Small tables with named rows and columns. After each table, cells are looked up by row and column.

kob
        kitol  tuze  kalagor  pemabif  delon  sal  mep  nom
luv        51    63       40       42     45   32   40   43
ket        53    57       60       57     28   75   34   38
ruzes      63    66       15       53     78   40   16   41
vuvote     72    68       34       49     64   32    3   38
nug        42    51       42       33     49   47   54   49
rop        65    72       68       54     41   81   41   29
zibodi     60    46       78       52     29   34   43   73
kegine     48    46       16       59     61   43   25   47
bol        36    39       68       64      3   32   36   86
sada       46    49       64       59     19   28   47   82

What is the kitol of zibodi in kob?
60
What is the kalagor of nug in kob?
42
What is the pemabif of bol in kob?
64
What is the delon of nug in kob?
49
What is the mep of vuvote in kob?
3
What is the pemabif of zibodi in kob?
52

Table namozu
fields: lep, nar, logu, matagim, ref
dif: [0.711, 0.429, 0.288, 0.216, 0.650]
tet: [0.407, 0.484, 0.501, 0.568, 0.373]
zas: [0.486, 0.439, 0.633, 0.757, 0.602]
zis: [0.778, 0.560, 0.506, 0.351, 0.381]
zuset: [0.664, 0.544, 0.322, 0.533, 0.525]
kipuvez: [0.607, 0.533, 0.302, 0.327, 0.526]
riz: [0.729, 0.572, 0.361, 0.429, 0.359]
tol: [0.566, 0.524, 0.532, 0.477, 0.464]
rila: [0.502, 0.457, 0.288, 0.341, 0.670]

What is the logu of zuset in namozu? 0.322
What is the logu of tet in namozu? 0.501
What is the lep of zas in namozu? 0.486
What is the nar of tol in namozu? 0.524
What is the matagim of zuset in namozu? 0.533
What is the ref of kipuvez in namozu? 0.526
What is the ref of zas in namozu? 0.602
Row with the largest matagim: zas

Table gek
,kito,zivenis,norage,bolutop
sirezat,134,156,225,231
gopas,118,193,45,206
tatinim,188,227,147,57
pigul,198,170,125,29

tatinim, norage -> 147
pigul, kito -> 198
tatinim, zivenis -> 227
tatinim, kito -> 188
gopas, bolutop -> 206
pigul, zivenis -> 170
gopas, kito -> 118
tatinim, bolutop -> 57
sirezat, norage -> 225
sirezat, bolutop -> 231
pigul, norage -> 125
sirezat, kito -> 134
gopas, norage -> 45
pigul, bolutop -> 29
gopas, zivenis -> 193
sirezat, zivenis -> 156
Which row has the largest norage? sirezat

Table bul
,mipof,ponofen,bod,mis,banab,fegafo
saz,3.784,3.798,1.901,2.703,5.513,4.953
kovok,6.375,5.864,5.021,2.055,3.180,4.952
tez,3.701,6.584,3.743,2.340,4.815,5.641
mosonu,3.924,3.969,3.602,4.378,7.693,3.453
gev,5.275,5.447,7.107,6.606,3.421,4.242
keke,6.383,5.839,4.950,1.995,3.208,4.885
mel,5.207,2.389,3.493,5.072,2.091,5.095
deni,3.683,6.582,3.715,2.341,4.817,5.724
kovu,6.538,3.139,4.825,4.197,6.024,2.701

deni, ponofen: 6.582
kovok, bod: 5.021
kovu, banab: 6.024
deni, mis: 2.341
kovok, ponofen: 5.864
gev, bod: 7.107
kovok, fegafo: 4.952
mosonu, mipof: 3.924
kovu, mipof: 6.538
mel, mipof: 5.207
keke, banab: 3.208

kag:
cols = sinatol, sen, masapa
pab: [112, 138, 154]
pudase: [134, 105, 153]
niseku: [132, 121, 144]
kebad: [83, 128, 84]
kerur: [140, 130, 107]
tezuf: [194, 185, 141]
bileku: [67, 110, 110]
basepit: [254, 173, 213]
vidozer: [152, 144, 106]
dof: [231, 138, 165]
pip: [63, 127, 114]
rav: [77, 155, 153]
tipeva: [129, 112, 102]
bet: [163, 126, 143]

kebad, sinatol => 83
vidozer, masapa => 106
tezuf, sen => 185
tezuf, sinatol => 194
kerur, sinatol => 140
niseku, sinatol => 132
bileku, masapa => 110
dof, masapa => 165
basepit, masapa => 213
pab, masapa => 154
bileku, sen => 110
pip, masapa => 114
tezuf, masapa => 141
basepit, sinatol => 254

kab =
         sopama  dadur
lokoro       92    202
gorupuf     163     52
foni        234    143
ratan        87    246
peba        168    147
vidovif     158    105
rebef        63    102
zofu        179    177

What is the dadur of zofu in kab? 177
What is the dadur of gorupuf in kab? 52
What is the sopama of gorupuf in kab? 163
What is the sopama of zofu in kab? 179
What is the dadur of foni in kab? 143
What is the sopama of vidovif in kab? 158
What is the sopama of lokoro in kab? 92
What is the dadur of lokoro in kab? 202

Table kitos
,zusap,kavuno,buz,fid,mes,pupof,degit,beb,badevas
labof,5.187,4.499,5.276,6.704,4.980,0.698,4.376,4.678,5.732
vikoli,7.509,0.231,2.111,3.230,4.964,5.905,3.697,7.136,1.710
bov,2.370,5.302,6.265,5.730,6.092,3.025,6.494,5.077,5.271
kab,2.473,4.603,7.334,4.721,1.647,4.847,7.356,7.472,5.517

What is the fid of kab in kitos? 4.721
What is the mes of vikoli in kitos? 4.964
What is the buz of vikoli in kitos? 2.111
What is the fid of bov in kitos? 5.730
What is the fid of vikoli in kitos? 3.230
What is the kavuno of kab in kitos? 4.603
What is the degit of vikoli in kitos? 3.697
What is the pupof of labof in kitos? 0.698
What is the badevas of labof in kitos? 5.732

Table zud
|  | karason | fuzavut | nemadin | zokolu | labat | nirebid | lemig | mus |
|---|---|---|---|---|---|---|---|---|
| feso | 3656 | 5202 | 7587 | 7064 | 5246 | 4606 | 9523 | 4110 |
| tutul | 8429 | 7218 | 7181 | 4065 | 5374 | 8192 | 6401 | 9403 |
| livap | 5387 | 5282 | 3366 | 7310 | 7232 | 4500 | 2399 | 4153 |

karason of tutul is 8429
nemadin of livap is 3366
nirebid of livap is 4500
nemadin of tutul is 7181
fuzavut of livap is 5282
nirebid of tutul is 8192
labat of livap is 7232
mus of feso is 4110
zokolu of tutul is 4065
labat of tutul is 5374
fuzavut of tutul is 7218
nirebid of feso is 4606
lemig of livap is 2399
zokolu of feso is 7064
labat of feso is 5246
lemig of tutul is 6401
karason of livap is 5387
mus of livap is 4153
nemadin of feso is 7587
zokolu of livap is 7310
Which row has the largest zokolu? livap

